[[ 23 -47 -23  21  -1  12  31 -29 -29  44 -40  -3   2  52  39 -35]
 [ 72  12  11 -65   8   2  11  15  13 -14   8  18  -4 -39 -64 -33]
 [ 58  13  11 -27  -7 -10 -51  51 -29   4 -16  24 -30 -35 -71  12]
 [-27 -21  52 -67  12 -23  70  -8  -3  30 -36 -10  27  34  47  -8]
 [ 13 -62  -2  26  12  32  20 -19 -31  41 -17   2 -21  35  47  -3]
 [-15  21  72 -21  15  -5  12  37 -38 -18   4  13  30  17 -63  19]]
|
[[-15  21  72 -21  15  -5  12  37 -38 -18   4  13  30  17 -63  19]
 [ 13 -62  -2  26  12  32  20 -19 -31  41 -17   2 -21  35  47  -3]
 [-27 -21  52 -67  12 -23  70  -8  -3  30 -36 -10  27  34  47  -8]
 [ 58  13  11 -27  -7 -10 -51  51 -29   4 -16  24 -30 -35 -71  12]
 [ 72  12  11 -65   8   2  11  15  13 -14   8  18  -4 -39 -64 -33]
 [ 23 -47 -23  21  -1  12  31 -29 -29  44 -40  -3   2  52  39 -35]]

[[-17   9  20  27  19  24  15 -10 -16  17  10 -37]
 [-19  29  -7  11  23  16  35 -19  31  10  18 -34]
 [-50  59 -52  10  30  12  44 -22   9  19  37 -61]
 [-11  19   9  13  21  19  30 -16  29   8  11 -27]
 [-10  23   8   8  19  10  33 -15  35   9   3 -16]
 [-16  -2  35  36  16  31   4  -6 -42  21   7 -40]
 [  6  -9  48  25  15  31  12 -10  12   7   1 -20]]
|
[[  6  -9  48  25  15  31  12 -10  12   7   1 -20]
 [-16  -2  35  36  16  31   4  -6 -42  21   7 -40]
 [-10  23   8   8  19  10  33 -15  35   9   3 -16]
 [-11  19   9  13  21  19  30 -16  29   8  11 -27]
 [-50  59 -52  10  30  12  44 -22   9  19  37 -61]
 [-19  29  -7  11  23  16  35 -19  31  10  18 -34]
 [-17   9  20  27  19  24  15 -10 -16  17  10 -37]]

[[-23  15 -31  49  35  19   4  -9 -30  21 -42   3  25]
 [  9   2 -30  30   6 -38   3 -21  28 -13  34 -69 -14]
 [ 11   2   3  49  23 -16 -33  -6 -19  51  -9  11  25]]
|
[[ 11   2   3  49  23 -16 -33  -6 -19  51  -9  11  25]
 [  9   2 -30  30   6 -38   3 -21  28 -13  34 -69 -14]
 [-23  15 -31  49  35  19   4  -9 -30  21 -42   3  25]]

[[-47  30  38   4]
 [ 31   5 -13  24]
 [-46 -23  62 -18]
 [-45  43 -12   5]]
|
[[-45  43 -12   5]
 [-46 -23  62 -18]
 [ 31   5 -13  24]
 [-47  30  38   4]]

[[-57 -12 -42  57 -34]
 [-66  35 -26  42  35]
 [-16 -59  -1  34  69]
 [-32   2  11 -42  63]
 [ -4 -51  17 -11 -12]
 [ 43  22  45 -24  34]]
|
[[ 43  22  45 -24  34]
 [ -4 -51  17 -11 -12]
 [-32   2  11 -42  63]
 [-16 -59  -1  34  69]
 [-66  35 -26  42  35]
 [-57 -12 -42  57 -34]]

[[ 11 -18 -44  59  31]
 [ -8  53  71 -21 -10]
 [-10  12 -30 -39 -39]
 [ -7 -57  41 -34 -26]
 [ 49  71  41 -44   5]
 [-42  35 -19  34 -20]
 [  2 -40  -6 -42  49]
 [ 16   9   7  46 -23]
 [ 50  55  31 -58  23]
 [ 66 -38  12  67 -20]
 [ 52  54  16  12  62]
 [-10   6 -10  23  -9]]
|
[[-10   6 -10  23  -9]
 [ 52  54  16  12  62]
 [ 66 -38  12  67 -20]
 [ 50  55  31 -58  23]
 [ 16   9   7  46 -23]
 [  2 -40  -6 -42  49]
 [-42  35 -19  34 -20]
 [ 49  71  41 -44   5]
 [ -7 -57  41 -34 -26]
 [-10  12 -30 -39 -39]
 [ -8  53  71 -21 -10]
 [ 11 -18 -44  59  31]]

[[ 12   4  50  11 -16  23]
 [-27 -16  45  20  39 -18]
 [ 38  12 -41 -10 -36  22]
 [-37 -12  42  10  34 -21]
 [-40  17 -37 -44 -14 -18]
 [-52   9  19 -25   4 -19]
 [ -7  14 -64 -35 -19  -9]
 [  6  17 -35 -27 -34   9]
 [ 48 -20 -20  37  20   7]
 [-16  23   3 -32 -37  11]]
|
[[-16  23   3 -32 -37  11]
 [ 48 -20 -20  37  20   7]
 [  6  17 -35 -27 -34   9]
 [ -7  14 -64 -35 -19  -9]
 [-52   9  19 -25   4 -19]
 [-40  17 -37 -44 -14 -18]
 [-37 -12  42  10  34 -21]
 [ 38  12 -41 -10 -36  22]
 [-27 -16  45  20  39 -18]
 [ 12   4  50  11 -16  23]]
